Here is a tiny trained network, its code and every weight. The questions are about switching its units off for an input and a class, where a switched-off unit gives its printed mean instead of its output.

import numpy as np


def w(rows, s, z=0):
    codes = np.array(rows[::2]) - 128.0
    scale = np.full(codes.shape[1], s)
    scale[-1] = z or s
    return codes * scale


def f(y):
    return y / 2 * (1 + np.tanh(0.7978845608 * (y + 0.044715 * y**3)))


def log_softmax(a):
    a = a - a.max(-1, keepdims=True)
    return a - np.log(np.exp(a).sum(-1, keepdims=True))


def net(x, mask):
    res = np.array(x, float).reshape(1, 7) / 4 @ E
    y = f(res @ A[0][:, :-1].T + A[0][:, -1])
    res = res + np.where(mask, y, B[0][:, -1]) @ B[0][:, :-1]
    return log_softmax(res[-1] @ U[:, :-1].T + U[:, -1])


A, B = {}, {}
E = w([
[94,149,121,94,137],'x0',
[90,62,217,107,62],'x1',
[131,128,130,128,130],'x2',
[131,125,126,135,123],'x3',
[62,70,95,161,233],'x4',
[82,178,198,249,134],'x5',
[124,131,129,121,131],'x6',
],0.013)
A[0] = w([
[59,126,185,189,217,80],'N0',
[146,200,159,110,179,156],'N1',
[111,10,120,121,102,167],'N2',
[99,174,210,148,100,121],'N3',
[83,59,204,92,111,187],'N4',
[192,220,78,143,187,255],'N5',
[116,147,183,126,102,134],'N6',
[109,78,155,76,111,137],'N7',
[221,176,128,16,89,199],'N8',
[178,72,33,134,197,183],'N9',
[112,70,24,123,187,156],'N10',
[144,223,86,159,123,213],'N11',
[121,60,123,103,184,115],'N12',
[62,134,176,202,208,73],'N13',
[131,191,198,138,104,153],'N14',
[134,108,159,154,21,184],'N15',
],0.014,0.0094)
B[0] = w([
[245,137,141,24,58,219],'N0',
[161,113,93,198,175,163],'N1',
[61,99,213,84,152,186],'N2',
[29,194,91,174,53,193],'N3',
[50,78,224,107,90,209],'N4',
[227,133,2,159,206,243],'N5',
[59,173,158,181,65,165],'N6',
[107,51,153,91,96,171],'N7',
[230,153,152,61,98,249],'N8',
[81,161,4,38,170,222],'N9',
[80,113,54,71,158,214],'N10',
[232,165,69,169,155,206],'N11',
[32,101,150,213,245,170],'N12',
[246,133,169,71,91,220],'N13',
[68,230,153,174,112,186],'N14',
[131,175,150,101,96,202],'N15',
],0.0086,0.02)
U = w([
[187,116,112,89,118,252],'0',
[131,118,207,58,100,190],'1',
[141,178,122,250,159,95],'2',
[62,145,141,189,61,48],'3',
[79,125,95,115,185,84],'4',
[61,24,168,113,167,8],'5',
],0.013,0.0037)

Each question gives the input, the list of numbers given to net, and the class t.
The units are the neurons (one row each of A and B). Each row of codes is followed by its name. A weight is (code - 128) times the scale printed after its matrix; where a second scale follows, it is the last column's (A, B and U).
mask holds one flag per neuron, in row order. A switched-off neuron (its flag False) gives its mean, the last column of its row in B, instead of its output. The means were averaged over made-up inputs and are rounded, as every weight is.
A unit's drop is (log p(t) with every unit on - log p(t) with that unit switched off) / (log p(t) with every unit on - log p(t) with every unit switched off).
The circuit of an input: a set's keep is (log p(t) with only the set's units on - log p(t) with every unit switched off) / (log p(t) with every unit on - log p(t) with every unit switched off). Starting from the 12 units with the biggest drops (on a tie, the unit counted first), units are removed one at a time, each time the one whose removal leaves the highest keep (on an exact tie, the one counted first), for as long as the keep stays at least 0.8.
circuit, biggest first: the units of the circuit, biggest drop first
top k neurons: the k neurons with the biggest drops, biggest first
drop of u: that unit's drop, to one decimal
input [-5,-7,8,-3,3,8,6], class 0: circuit, biggest first -> (N0)
input [-6,-1,2,5,1,-1,2], class 4: circuit, biggest first -> (N0; N13)
input [6,-8,-7,-1,4,0,-3], class 4: top 2 neurons -> (N8; N9)
input [-2,0,-7,7,-3,6,5], class 2: top 2 neurons -> (N4; N11)
input [8,2,2,-4,2,8,-8], class 1: top 2 neurons -> (N0; N13)
input [7,1,-8,3,-4,8,-3], class 3: top 2 neurons -> (N3; N5)
input [3,0,0,-2,-3,8,1], class 2: top 3 neurons -> (N11; N4; N1)
input [2,-6,-1,4,-2,1,5], class 2: top 2 neurons -> (N0; N13)
input [0,2,-3,-3,7,3,-1], class 1: top 2 neurons -> (N0; N5)
input [-6,5,-8,-1,-1,0,7], class 1: top 2 neurons -> (N2; N12)
input [-1,3,4,-3,3,7,2], class 1: top 2 neurons -> (N0; N13)
input [-6,0,-5,7,0,5,-7], class 2: top 2 neurons -> (N8; N4)
input [-1,3,5,7,1,0,-2], class 5: top 3 neurons -> (N8; N0; N13)
input [-2,0,3,3,0,4,3], class 2: top neuron -> (N8)
input [8,5,-4,-8,4,-6,2], class 5: drop of N13 -> 0.0
input [6,-1,6,-1,7,-7,-1], class 4: drop of N9 -> 0.2
input [-7,6,0,4,0,-4,5], class 1: drop of N10 -> 0.1
input [5,4,-4,-3,1,-7,4], class 5: drop of N12 -> 0.1
